Each row is followed by its class.
[  0   3  -5  -6   3 -15   4  27  -6  -3   6  -5   9   7 -15  -1  -7  29
  12  14  -1   3  -4 -13   4   3  47   2   2 -14  -1  -7   9  -2  -3  -5
  -9  -7  17  -1  -3  10   3 -18 -10  14  13  19   9]  (20)
[ -3  -6 -10   7  -8 -12  13  -1  -9  -4   1   2   3   4   7   8   1   3
   8  15 -24  -4   5  -6   8 -41  33   7   2 -13  -5   8   7 -22  -8  -4
   6  -1  21  14  -2  16  -1  -2  13   6   5 -26 -18]  (15)
[  3   0  -6 -12  -4 -12   5  -2 -18  10   6  -4   1   8   0 -20  -5  19
   8  16 -20  11  -4 -17  30 -42  59  -3   2 -12  -5 -24   4   6 -19   0
   0   1  27  -2  -6  35  10  -3   9  33  13  -7 -16]  (20)
[ -3   7  -5  -1   1   6  -1  13   9 -13   1 -21   4   0  -5  -1   3 -46
  -1 -31  -6   8  -6 -16  35  45 -20  -3 -21 -26  16 -20   4   6  18   0
  10  39   4 -45   2  -4 -20  13  -6  22  -1  43  -4]  (13)
[ -2   1   0   3   5   2  -4   3   1   4  -4  -7   3   3   1  -3   0 -19
  -1  -1 -17  -1  -4 -17  33  -6   2  -6  -8 -21  -5 -23   7 -10   6  -3
  11  34  11 -34  -3  10  -3   5  17  22   6  13   1]  (22)
[  6  -3  -9 -10   5  -5  16   4   4   2   6  -4  -5   8   7 -10  -4   5
  11  11 -26  14  -4   2  12 -41  63  -9  12  -5  -5 -10  -3   6 -18  -1
  -4 -10  35   7  -5  11   7   4   8  -5  20 -34  -1]  (14)
[  0  -1 -17   7  -7  -6  -6 -11   5 -16  -4 -12   8   5   2  17   2 -21
  -2   1 -15   1  -1 -16  11  -3   0   2   2 -12   7  -2   7 -28  22  -6
   8  30   3 -17   6   5 -13   6   3  13   0  12  -6]  (13)
[ -7  11   1  -3   4  22 -11   0   5   0  -4 -22   7  -5   0  -4   2 -31
  -8 -13  -3  -3 -12  -5  26  18 -43   2  -3  -8  12 -10   9  -7  16 -10
   7  40  -8 -45   9  -8 -15  10  -2  16  -5  21  -2]  (13)
[  9   0 -13   3 -11 -13  11   1   3 -11  10 -15 -19   6  20  16   4 -20
  13   6 -37   8   0 -16  30 -51  19  -6  18 -13   5   3   5 -14   6   3
   1  11  20  -9  -3   3 -14  21  14  -4   5 -45   6]  (14)
[ -2   5   5 -24  14 -15   1   0   2 -21   6   7  22   5 -18 -16  -9   1
  -3  -4   6  23 -15 -11  11  42  47  10  -5 -34   1 -24  -3  34 -10   0
  -9   1  11 -10 -12  20  16 -12  -8  37  20  43  -7]  (20)
[-11   9  10 -10   5 -32 -11   0 -10  -4  12  16  17   1 -28  -9 -13  20
  -7   5  15   5  -6  -7   2  32  22   4  -6 -21   3   0  -2  37   2   0
 -10 -19  -7   3  -4   2   8 -20 -15  20  11  46 -10]  (20)
[  5   6 -18  10  -5 -18   9   4  -6   7   9 -22 -29   0  16  25   2 -11
  21   2 -26   6   3  -5  11  12  21  -4   8   9   6  18   4  11  14  -1
 -10  -1  33  -2  14  -2 -21  16 -11  -3   7 -21  -7]  (28)
[ 11   0  -7  20  -8 -21   8  -7 -13  14  10   2 -19   5   2  10   0  11
  17  13 -30   0  -1  -8  22 -29  34  -4   5  -7  -5   1  15  -8  -1   3
   1  -1  18  10   0   8   4   8   7  -3  11 -36  -3]  (14)
[ -5  16   7 -11  12 -12 -15   1   1   8   9  -4   8   0 -37 -13  -9   2
  -2  -8  11   4  -8  -7  20  58  14   3  -1 -18   8 -16  -3  37   0   1
  -9  -7  -2 -13  -8   7   7 -12 -21  23   2  52   1]  (20)
[  7  -2   5 -19   8 -11   1   1   3 -19  -1  19  27   6  -8 -26 -14 -15
   1   5   3  23 -21  -2  24  -9  30   8   2 -44   4 -32 -13  28 -12   9
   6   2  -1  -7 -13  21  35   2  15  22  10  15  -2]  (20)
[  4  -1 -13   7 -11  -4  10   3  -9  -2   5 -11  -1   0   6  -8  -2   1
   8  13 -27   2  -1 -13  24 -44  32   8   5 -18  -2  -1  15 -30   4   1
  10  17  13   2  -5  11  -7   2  14   8  11 -23  -5]  (14)
[  5  -6 -23   4   7   4  13   4  -2  -5   3 -28  -4   1   3  -3   6 -33
  15 -13 -27  13 -12 -15  29  27  40   2  -2 -18   4 -22  13   2  13  -2
 -10  26  34 -27   2  15 -14  12  -3  23  13  18   0]  (22)
[  7   1  -7   3  -5 -15   2   8  -4  12  12 -23 -14   3   1   9  -2   4
  14  -5 -32  -5  12   4  24   6  15 -13   7   9   7  10   0  23   2   2
 -19  -5  23  -6   6 -10 -17   2 -14 -13  -6 -23  -1]  (28)
[ -2   2   6 -14   1  16  28   2   0 -11  -7   4   0  -1  18 -16   4 -38
   8  -2 -17  21 -11   6  28 -28  16   3  -6 -16  -3 -32  -8   5  -3   4
  13   7   9  -8 -13  12  17  20  18   8  12 -31   5]  (15)
[  6  -5  -6  -5  -2  -9   6   0  -6  -3  10   3  -6   5   3  -2  -2   0
  -1  17 -13   1   3   6   8 -51  21  -5  13  -2  -6   7  -5  -4  -1   4
   8  -8   9  14  -5   9   2   4  10  -7   7 -40   2]  (17)
[  1   2 -14  -3   5  14  12   6   7  -9   3 -23  -7  -6   3  -6   2 -33
   9 -12 -12  17  -1 -16  23  36  26   0  -5 -23   8 -19   4  13   6   2
  -4  28  11 -28   0   7 -12  12  -8  16   3  24  -2]  (22)
[ -1   2   9  -9  10 -25  -8  -7   2  -1   2   1  18   2 -15 -11  -6  17
  -1  12   3   4  -4  -6  11   9  26   5  -2 -19  -2 -20   2  14  -7   8
   5  -4   3   9  -9  13  13 -13  -2  15  10  23  -4]  (20)
[ -2  -9   4 -14   6 -14   4  -3  -6   8   5  11  10   8  -6 -18  -8  53
   4  20   8   5  -5  -4  -9  -8  81   8   3   0 -91 -13   4   0 -29  -1
  -7 -16  13  26 -15  13  21 -27  -5   9  14   6   4]  (20)
[ -3   9   1  16  -6  -7  -9  -3   3  -1  10 -23  10   5   2  17   5  -1
  -6   4 -16 -16   2 -22  26 -28  -2  -4   4 -16   3   4  14 -47  20  13
   5  27   2 -29   1   5 -14   3   4  10  11  29  -6]  (13)
[  2   3   8   5  -3 -28   2   2  -9   3  10  16   0   3  -2  -6  -4  17
   8  11 -15   4  -8   4  18 -39  15  -1  10  -2  -8  14  -5  11  -1   5
   2 -19   6   6  -6   7   7  10   3  -6  22 -23  -6]  (17)
[ -3   5   4 -13   5  -2   3   0   2  -8   9   5  16  13  -5 -11  -6   2
  -2   2   1  10 -11  -2  21   4  25  -1   2 -17   2 -14  -7   8  -5  -2
   4   9   4  -7 -11  17  12  -4   1  14   6  13  -2]  (20)
[ -4  -5  -6 -10   5 -14   4  -2   7   2  10  -9  16   8 -16 -12 -11  39
  -4  10  -2   2  -6 -16   8  13  53  10  -1 -15   7 -13  16   8   0  -3
  -5   4  17  -5 -10  18   1 -21 -15  20   7  47  -2]  (20)
[  3   2 -13   6   4 -22   8   5  -8  11  18 -25 -11   7   3  10   2  28
  20  14 -29   0   3 -10  12  -8  63  -6  10  -4   7   7  20  -5  -1  -5
 -14   5  39  -4   0  11  -6  -8 -17  12  11   7  -2]  (28)
[ -1   1 -14   0  13  14   1  17   2   3   3 -34   4   2   0   2  10 -19
   5 -15  -8   5  -4 -14  20  45  18   1  -9 -17   8 -22   8  -7  13  -6
   5  38  16 -35   2   5 -11   8 -12  20   2  32   3]  (22)
[  1   5  12  17   1  -6   3   1  -3  30  15 -25 -22  -3   0  -2   4  45
   6  18 -21 -20   5 -12  26 -46  41 -17   8   3  -4   1  11 -17 -11  -4
 -14   6  29  -3   3   3  -8  -7  -3  -2   1  -1  10]  (28)
[ 14  -5  -3   2  -8 -10  18   0  -9  -5  10  -6 -10  13  27  10   2  -4
  18  21 -40   3   2  13  17 -91  38  -6  25   2 -14  -1   1 -33 -15   2
   4  -5  26  22  -4  13   8  13  26 -15   9 -91   5]  (17)
[  6   0  -5 -15  11 -14   0   1  -8  -3   5  -4  -9   2 -14  -6  -7   1
  11   0  -9  24  -6   3   3  36  40   1   4  -4   4 -10  -1  42  -8   2
 -16 -15  22  -9  12  11   5  -2 -12  12   8  17  -1]  (20)
[  3  -1   0 -11   2 -31  20   6  -5  -5   8  10   2   5 -11 -17  -3  25
   6   5  -7   5  -9  -3  -7 -10  57   2  12  -4 -10  -7   0  22 -16   3
 -12 -24  20  14  -3  19  13 -21  -7   9  10  -5   0]  (20)
[ 10  -1  -2  -2  -2 -21   7   4   0   9  17 -12 -20   0  -3   1  -8   3
  10   4 -23  -1   3   8  29 -14  22 -14  11   2  -1   2   2  22 -11   8
 -18 -12  21  -2   0   1 -14   9 -12  -7   0 -12  -1]  (28)
[  8   1  -6   8   0   1   3  -1  -4  18   5 -20 -13   5   4   0   1   9
   7   1 -24  -6   4 -10  33 -17  29 -10   1   6   0  -5   6  -4   2  -3
  -7  18  21 -13   4  -3  -8  13  -2   5  -3   1   3]  (28)
[  7   5  -8   7   0 -27   7   4  -2   6  13 -11 -12   1 -12   9  -4   9
  13   8 -27  -2   5 -10  32 -15  30  -6  10  -3   0   7   7  -3   7   0
  -2   4  20  -5   2   5 -15  -3 -10   2   2  -1  -5]  (28)
[  3   3 -14  -6   4   7  12   4   5 -12  10 -32  -7   7   5 -12   4 -17
  11  -7 -38  19  -4  -7  46   1  55  -2   4 -19   8 -18  10  -4   2   0
 -15  14  38 -32   1  12 -13   5 -10  17  11   8   7]  (22)
[ -1  -1   4  12  -9 -19  -2  -3 -12  -1  -4  16  -1  -1   9   2  -1 -10
   1   2  -8   2   4  -8  19   6 -23   6   3 -20   1  -6  -3  12   9   0
  12   3  -8   7  -5   3  18   2  19   9   1 -15 -12]  (17)
[  4  -3  -9 -10   4  -5  17   3   3   0   4  -8   0   4   3  -8   1  22
   8  12 -13  -2  -5   1   2 -41  57   1  14  -7  -9  -1   5  -6 -15  -4
  -8  -8   9   9  -5  11   5  -8   2   2  17  -9  11]  (20)
[ -1  -6   7 -11   7 -13  -1  -4 -12  18  12   3  10   7 -14 -22  -6  36
  -5  24  -2 -22  -3 -14  22 -43  26  -4  11   2  -8 -14   7   1 -14   2
  -3  -4  16  -9  -6  10   7 -12   3   4   5  18  -1]  (20)
[  0  -1   2  -2   4   1  12   3  -2  13  12 -10 -17   8  11 -13  -4  25
  19  11 -19   0   1  -1  17 -40  50  -5  16  18  -8  -4   0  11 -25  -3
 -13 -13  25  13  -1   5   3   4   1  -9   6 -33  13]  (17)
[  1   4  10  -2  -9 -26  -4  -3 -15  -3  -3  20  14   1 -23  -8  -9 -13
   9  -8  -7  29  -8  -6  35  47  17   8  -9 -36   5 -23 -34  43   2   3
  -2  -5  -3   9   1  18  17   2   1  26  10  15 -18]  (20)
[  6   1  -4 -30  14 -32  13   5  -2  -8  12   6   1  -3  -7 -22 -10  13
  13  16 -16  30 -11   7  14  -4  79 -10   7 -13  -4 -18 -18  58 -28  10
 -15 -33  25  15  -8  20  17  -5  -9  10  13  -7   5]  (20)
[  8   5 -11  11  -9 -14   4   7 -10  18   9 -11 -18   2   9   3  -1 -11
  18   5 -36  -5   3  -5  41 -31   6  -9   6   4  -5   0  18   7   6   3
   0   3  21  -2   2   1  -6  18   3  -2   6 -35   0]  (28)
[ 11   6  -5   8  -8 -42   2   3 -14   7  19 -13 -17   2   0  16  -3  22
  18  16 -38  -4   9  -6  35 -28  30 -14  16  -4  -2  21  14 -10   9  -3
 -13  -6  26   4   0   6 -11   2  -3   1   6 -24  -7]  (28)
[  7  10 -11   6  -2 -19  -8   4  -1   8  23 -23 -21   1  -1   9  -6 -15
  14   1 -22  -3  13   1  52 -12  -4 -14   6  -7   8   8   2  19  20   5
  -8   5  18 -22   9  -3 -18  20 -14   2  -4  -9  10]  (28)
[ 10   5 -18   8  -1 -12  16   3   2  14  17 -36 -24   1   2   7   1  27
  18   6 -33  -1   2  -5  14 -31  56 -12  16   5   0  10  13  -8  -4  -1
 -22  -6  39  -3   5   2 -27   4 -15 -12   9 -16  12]  (28)
[  6   5   2   2  -2 -17  -1   4  -2   3   5  -5 -20  -6   3  13  -2   2
   5   5 -24  -6   9  20 -12 -13 -26 -11   6  22   1  31  -9  10   5  -4
 -21 -28   7   9   7 -11 -15   3 -12 -26   0 -24  -1]  (17)
[  1   5  -3  -3  -1 -16  -2  -4  -5   3   7   7   7   5 -22  -5  -8  32
   1  14   4   0  -3 -13   2 -11  46   5   5  -8  -4  -5   8   0 -15   7
  -4   0  12  11  -1  17  14 -17   1  11  14   0  -2]  (20)
[  4   6 -27   8  -1  -3  12   2   6   3  16 -45  -3   5   2   8   6  -3
  10  -1 -43  -4   2 -22  33 -16  44  -8   3 -13  11   1  19 -39  10  -2
  -1  41  36 -40   2   6 -24   5 -11  16   9  23   7]  (28)
[  2   7  -9  11  -7  -3  -8  -4   2  -4   9 -24   5  -3   3  14   6 -18
  -1  -5 -21  -9   1 -16  37 -16  -9   7   5 -20  15  -4  15 -51  27   2
  15  43   9 -30  -2   4 -19  14   3  12   3  21  -2]  (13)
[  3   7  -5  11  -6 -19  -6   3  -4   4  17 -17  -9   8  -1  13   3  20
   4  12 -15 -14   6  -5  11 -29  22   5  14  -4   1  19   7 -26   8   1
  -6   6  15  -3  22  -9 -11  -7  -7  -2  10  -1   0]  (28)

Each row is followed by its class.
[-19   2   5   0  -6  10   4  -3  -5  22   7  -1  -1  -5   4   6  -7   6
  -4   3   0   4 -11   5   5   4  -1   2 -13 -11  -2  -5   2   7  -5  -4
  15  -4  -8   5   4  -6  14  10   7   4   8  10   7]  (74)
[-14   0  16  15  -8  -3   6   9 -22  18   5  10  -5  22  -8 -19 -26   8
 -16   6  -6   0 -14  17  -5  -6  22 -14  43  -5   0   1   9   8   0   2
  16   8 -10  -3   2  16  14   2   6   9  -2  10 -18]  (74)
[  8  -8 -16  -9  19 -18 -22  26  -8 -35 -18  -3  -5   5   8  -3   5  17
 -17  -7  -1  -8   4   5  -4 -15  12  -3 -13  30  -8  15 -23  27  13   4
   5  15  53 -16   3 -33  -8 -21 -23 -14  17 -11 -20]  (68)
[  7  -2 -13 -12  -2  32   0 -15  24   5 -16 -11   0 -28  11   9   2 -13
  23  -7  12   6  12  -6  -4   9 -21  24  -2  12 -10   8 -13   3   9  -7
   0 -10   7  -1   4  -8  16  -5   0  -3   2 -10  10]  (74)
[ -7 -17   3   5 -12  -3   6   3 -12  14  13   3  -7   7   4  -7   4   2
 -45   1  -5  -3  -7  14   0   1   4  -1  -5  -5   5  -1  16  -8  -3  -2
  13  -4 -12  -2  -1  -1  17  -4 -17   1  -2   9 -10]  (74)
[-25  -5  -3   3  -5   7   4  10 -27  19   6   6   5  18   8  -8   1  10
 -11  13   0   1 -21   8   1  -1  31   2 -14  -9   0  -6  18  -1   1   2
  18   2  -5   0   5  21  13   4 -12  -1   0   9 -26]  (75)
[ -2   2  20  14 -19  12  34 -12 -15   5  15  16   2   4  -6  -4  -6   1
  10 -13  -3  13  -4  -3   2  11   6   5   9 -15  23 -14  12 -21  -7  -6
 -14 -14 -29  -1   6  10  -1   7  15   7  -4  -5   1]  (75)
[ -6   0 -10   9 -14  17  10  -1   7  13   5   3  -8 -13   7   8   1  -4
   4  -4   1   2   4   7   0   2  10   0  -8  10 -13  15  -7  27  -5  -2
   4   7   7  -8   1 -22  16  -6  11  -8  -6   2 -13]  (74)
[-19  -9  29   5 -24   5   1  -6 -10  19  14  18  -4   5  -1  -5 -17   3
  -7  13  -8   9 -40  16   3   9  27  -2   3 -27   0 -22  10   8  -1   0
  -4  -9 -19   0   0 -11   2   3  15   0   5  15 -14]  (74)
[ 50   8   3   6  -8   9  -4  -5  -1  -2   9   8   2  10  -2  -5  -6   8
  -6   5  -1   2 -11   3  -2   3  15 -16 -10  -5   0  -6   2  12  -7  -2
  -7  -6  -1  -2  -2  -6   0   2   4  -4   3   4  -9]  (74)
[ 49   1 -15  -9  26 -12   2 -16  57 -23  -7 -15  17 -12 -19  10   6 -32
   9   0  17  -3  52 -36 -10   5 -74  -2  29  -4   8  16 -17 -25 -12  -5
 -35   2  -8  10  -9  27 -25  16   3  -7 -27   2  49]  (68)
[-13   0  12  10  -9   0   8   4 -23  16  16  19 -15  14 -11  -9  -6   8
 -19   2  -1   2 -16  12  -7  -4  17 -10  -4  -9  13  -9  12   6 -10   3
   0  -3 -17  -1   3  -4   5   5   6   3   3  15  -9]  (74)
[-15 -10  -6 -18  -2  -2   0   2 -31  18   0  -1  -5  10   5   0   3   1
 -10   9  -6   4 -13  10   2   0   2  -2  -1 -14   8  -1  13  -9  -3   0
  10  -5 -17   5  -2   5   2   0  11  11  -3  -9  -7]  (75)
